Here is a tiny trained network, its code and every weight. The questions are about switching its units off for an input and a target symbol, where a switched-off unit gives its printed mean instead of its output.

import numpy as np


def w(rows, s, z=0):
    codes = np.array(rows[::2]) - 128.0
    scale = np.full(codes.shape[1], s)
    scale[-1] = z or s
    return codes * scale


def f(y):
    return y / 2 * (1 + np.tanh(0.7978845608 * (y + 0.044715 * y**3)))


def softmax(a):
    e = np.exp(a - a.max(-1, keepdims=True))
    return e / e.sum(-1, keepdims=True)


def log_softmax(a):
    a = a - a.max(-1, keepdims=True)
    return a - np.log(np.exp(a).sum(-1, keepdims=True))


def net(x, mask):
    ids = ['αβγδηξσφω'.index(c) for c in x.split()]
    T = len(ids)
    res = E[ids] + P[:T]
    u = 0
    for l in range(2):
        r = res
        for j in range(3):
            rows = slice(3 * j, 3 * j + 3)
            q, k, v = (r @ M[l][rows].T for M in (Q, K, V))
            z = softmax(np.where(np.tri(T) > 0, q @ k.T / 3**0.5, -1e9)) @ v
            o = O[l][rows]
            res = res + np.where(mask[u + j], z, o[:, -1]) @ o[:, :-1]
        u += 3
        y = f(res @ A[l][:, :-1].T + A[l][:, -1])
        res = res + np.where(mask[u : u + 4], y, B[l][:, -1]) @ B[l][:, :-1]
        u += 4
    return log_softmax(res[-1] @ U[:, :-1].T + U[:, -1])


Q, K, V, O, A, B = {}, {}, {}, {}, {}, {}
E = w([
[166,48,67],'α',
[153,153,13],'β',
[39,165,77],'γ',
[209,150,103],'δ',
[205,149,102],'η',
[185,149,94],'ξ',
[150,147,110],'σ',
[164,57,175],'φ',
[166,132,254],'ω',
],0.0061)
P = w([
[115,253,149],'0',
[166,130,96],'1',
[153,120,98],'2',
[144,118,92],'3',
[142,118,89],'4',
[140,120,83],'5',
[132,110,86],'6',
[125,108,87],'7',
[127,109,84],'8',
[114,102,81],'9',
[118,101,78],'10',
[113,94,77],'11',
[107,89,73],'12',
[130,103,79],'13',
],0.0033)
Q[0] = w([
[164,22,109],'0.h0',
[168,154,22],'0.h0',
[151,161,5],'0.h0',
[97,31,119],'0.h1',
[152,119,122],'0.h1',
[192,146,103],'0.h1',
[233,122,204],'0.h2',
[72,244,157],'0.h2',
[83,122,89],'0.h2',
],0.025)
K[0] = w([
[219,52,71],'0.h0',
[41,96,72],'0.h0',
[42,122,43],'0.h0',
[154,222,111],'0.h1',
[108,121,103],'0.h1',
[101,91,77],'0.h1',
[183,98,242],'0.h2',
[94,254,159],'0.h2',
[101,133,73],'0.h2',
],0.026)
V[0] = w([
[1,120,73],'0.h0',
[31,134,108],'0.h0',
[55,161,163],'0.h0',
[113,195,177],'0.h1',
[119,173,160],'0.h1',
[140,72,88],'0.h1',
[78,129,42],'0.h2',
[176,23,167],'0.h2',
[119,80,90],'0.h2',
],0.0099)
O[0] = w([
[255,54,235,252],'0.h0',
[225,102,213,203],'0.h0',
[212,186,205,140],'0.h0',
[228,171,192,111],'0.h1',
[191,157,170,117],'0.h1',
[46,94,76,142],'0.h1',
[251,110,90,211],'0.h2',
[19,22,81,81],'0.h2',
[158,65,76,160],'0.h2',
],0.0067,0.0033)
A[0] = w([
[55,141,103,253],'0.n0',
[137,117,250,240],'0.n1',
[198,136,2,252],'0.n2',
[230,45,205,245],'0.n3',
],0.011,0.0019)
B[0] = w([
[102,45,212,138],'0.n0',
[101,228,178,170],'0.n1',
[49,181,25,190],'0.n2',
[7,125,118,250],'0.n3',
],0.012)
Q[1] = w([
[105,102,125],'1.h0',
[117,118,158],'1.h0',
[119,142,157],'1.h0',
[66,185,139],'1.h1',
[92,133,143],'1.h1',
[151,132,122],'1.h1',
[5,106,109],'1.h2',
[120,128,129],'1.h2',
[133,123,119],'1.h2',
],0.023)
K[1] = w([
[145,133,156],'1.h0',
[126,105,145],'1.h0',
[98,106,141],'1.h0',
[190,253,95],'1.h1',
[167,152,140],'1.h1',
[105,113,116],'1.h1',
[201,184,152],'1.h2',
[129,129,129],'1.h2',
[136,130,124],'1.h2',
],0.022)
V[1] = w([
[122,123,99],'1.h0',
[175,183,113],'1.h0',
[147,146,195],'1.h0',
[117,181,109],'1.h1',
[54,37,136],'1.h1',
[116,103,135],'1.h1',
[12,110,60],'1.h2',
[135,128,139],'1.h2',
[69,123,200],'1.h2',
],0.011)
O[1] = w([
[105,141,136,125],'1.h0',
[92,94,83,108],'1.h0',
[180,95,102,133],'1.h0',
[153,137,168,252],'1.h1',
[18,106,146,29],'1.h1',
[97,119,126,92],'1.h1',
[72,9,135,180],'1.h2',
[136,142,133,128],'1.h2',
[154,116,207,248],'1.h2',
],0.012)
A[1] = w([
[82,255,17,90],'1.n0',
[156,11,52,122],'1.n1',
[67,218,201,254],'1.n2',
[189,122,182,58],'1.n3',
],0.0062,0.00091)
B[1] = w([
[34,221,39,199],'1.n0',
[253,30,98,186],'1.n1',
[82,170,223,254],'1.n2',
[198,98,9,225],'1.n3',
],0.0064,0.0082)
U = w([
[37,214,235,253],'α',
[101,122,103,36],'β',
[244,35,255,159],'γ',
[175,4,16,213],'δ',
[3,8,164,77],'η',
[220,170,97,19],'ξ',
[144,200,57,77],'σ',
[96,123,95,53],'φ',
[80,163,39,184],'ω',
],0.0019,0.0037)

Each question gives the input, a string of symbols that net reads in full, and the target symbol t.
The units are the heads (3 rows each of Q, K, V and O) and the neurons (one row each of A and B). Each row of codes is followed by its name. A weight is (code - 128) times the scale printed after its matrix; where a second scale follows, it is the last column's (O, A, B and U).
mask holds one flag per unit, layer by layer, with each layer's heads first. A switched-off unit (its flag False) gives its mean, the last column of its rows in O or B, instead of its output. The means were averaged over made-up inputs and are rounded, as every weight is.
A unit's drop is (log p(t) with every unit on - log p(t) with that unit switched off) / (log p(t) with every unit on - log p(t) with every unit switched off).
The circuit of an input: a set's keep is (log p(t) with only the set's units on - log p(t) with every unit switched off) / (log p(t) with every unit on - log p(t) with every unit switched off). Starting from the 12 units with the biggest drops (on a tie, the unit counted first), units are removed one at a time, each time the one whose removal leaves the highest keep (on an exact tie, the one counted first), for as long as the keep stays at least 0.8.
circuit, biggest first: the units of the circuit, biggest drop first
most important unit: the unit with the biggest drop
top k neurons: the k neurons with the biggest drops, biggest first
top k neurons in layer l: the k neurons of layer l with the biggest drops, biggest first
heads that matter: for each layer, one digit per head in row order, 1 if its drop is at least 0.15 and else 0, layers parted by /
drop of u: that unit's drop, to one decimal
input β β γ ω γ σ γ γ δ φ, target η: most important unit : 0.n1
input α γ α ω α β α ξ φ, target η: top 3 neurons : (0.n1; 0.n3; 0.n0)
input ξ γ α σ σ β, target ω: top 3 neurons in layer 0 : (0.n3; 0.n2; 0.n0)
input γ γ γ η α γ γ α α α β ω, target γ: heads that matter : 111 / 001
input α ξ γ φ γ α γ ω, target η: circuit, biggest first : (1.h1; 1.h2)
input β ξ σ η φ γ α α σ ξ, target δ: top 3 neurons : (0.n3; 0.n2; 1.n1)
input β β α ω ω γ φ α γ σ, target δ: heads that matter : 101 / 001
input α α γ ξ γ α, target η: heads that matter : 100 / 111
input φ ξ ξ γ β σ δ η γ γ ω γ γ, target α: heads that matter : 111 / 010
input α σ γ δ δ ξ, target η: circuit, biggest first : (1.h2; 1.h1)
input β α δ, target δ: circuit, biggest first : (1.h2; 1.n1; 0.h0; 0.n1)
input β ω ξ β α γ α α ω γ γ γ α σ, target δ: top 3 neurons in layer 0 : (0.n3; 0.n2; 0.n0)
input β α α α β α γ ω α σ α ξ η δ, target δ: top 2 neurons : (0.n2; 1.n1)
input α γ γ γ γ ξ ω ω ξ γ γ α α σ, target η: top 2 neurons : (0.n3; 0.n0)
input δ γ α ξ γ α η α, target δ: top neuron in layer 0 : (0.n1)
input α δ ω, target η: circuit, biggest first : (0.h0; 1.h2)
input α β γ δ η σ ξ γ α σ ξ η α γ, target η: circuit, biggest first : (1.h2; 1.h1)
input α η δ, target η: circuit, biggest first : (1.h1; 1.h2)
input γ φ ω σ γ η σ β ξ γ γ, target γ: top 2 neurons : (0.n1; 0.n3)
input β ξ γ γ σ γ α γ ξ ξ ξ φ, target δ: top neuron : (1.n1)
input γ α φ ω ξ, target γ: top 2 neurons : (0.n3; 0.n1)
input γ ω ω ξ γ γ φ ξ η α ω δ, target γ: top 4 neurons : (0.n1; 0.n3; 0.n2; 1.n0)
input φ γ γ γ ξ, target α: top 2 neurons : (0.n3; 0.n2)
input γ σ ξ β γ ω, target γ: top 4 neurons : (0.n1; 0.n3; 0.n2; 0.n0)
input γ σ ω α φ σ ω σ, target γ: top 3 neurons : (0.n1; 0.n3; 1.n0)
input α α α, target η: top 2 neurons in layer 0 : (0.n0; 0.n1)
input φ ξ γ γ α η α α γ γ γ ξ γ, target α: top neuron in layer 1 : (1.n2)
input α γ β, target η: drop of 0.h0 : 0.5
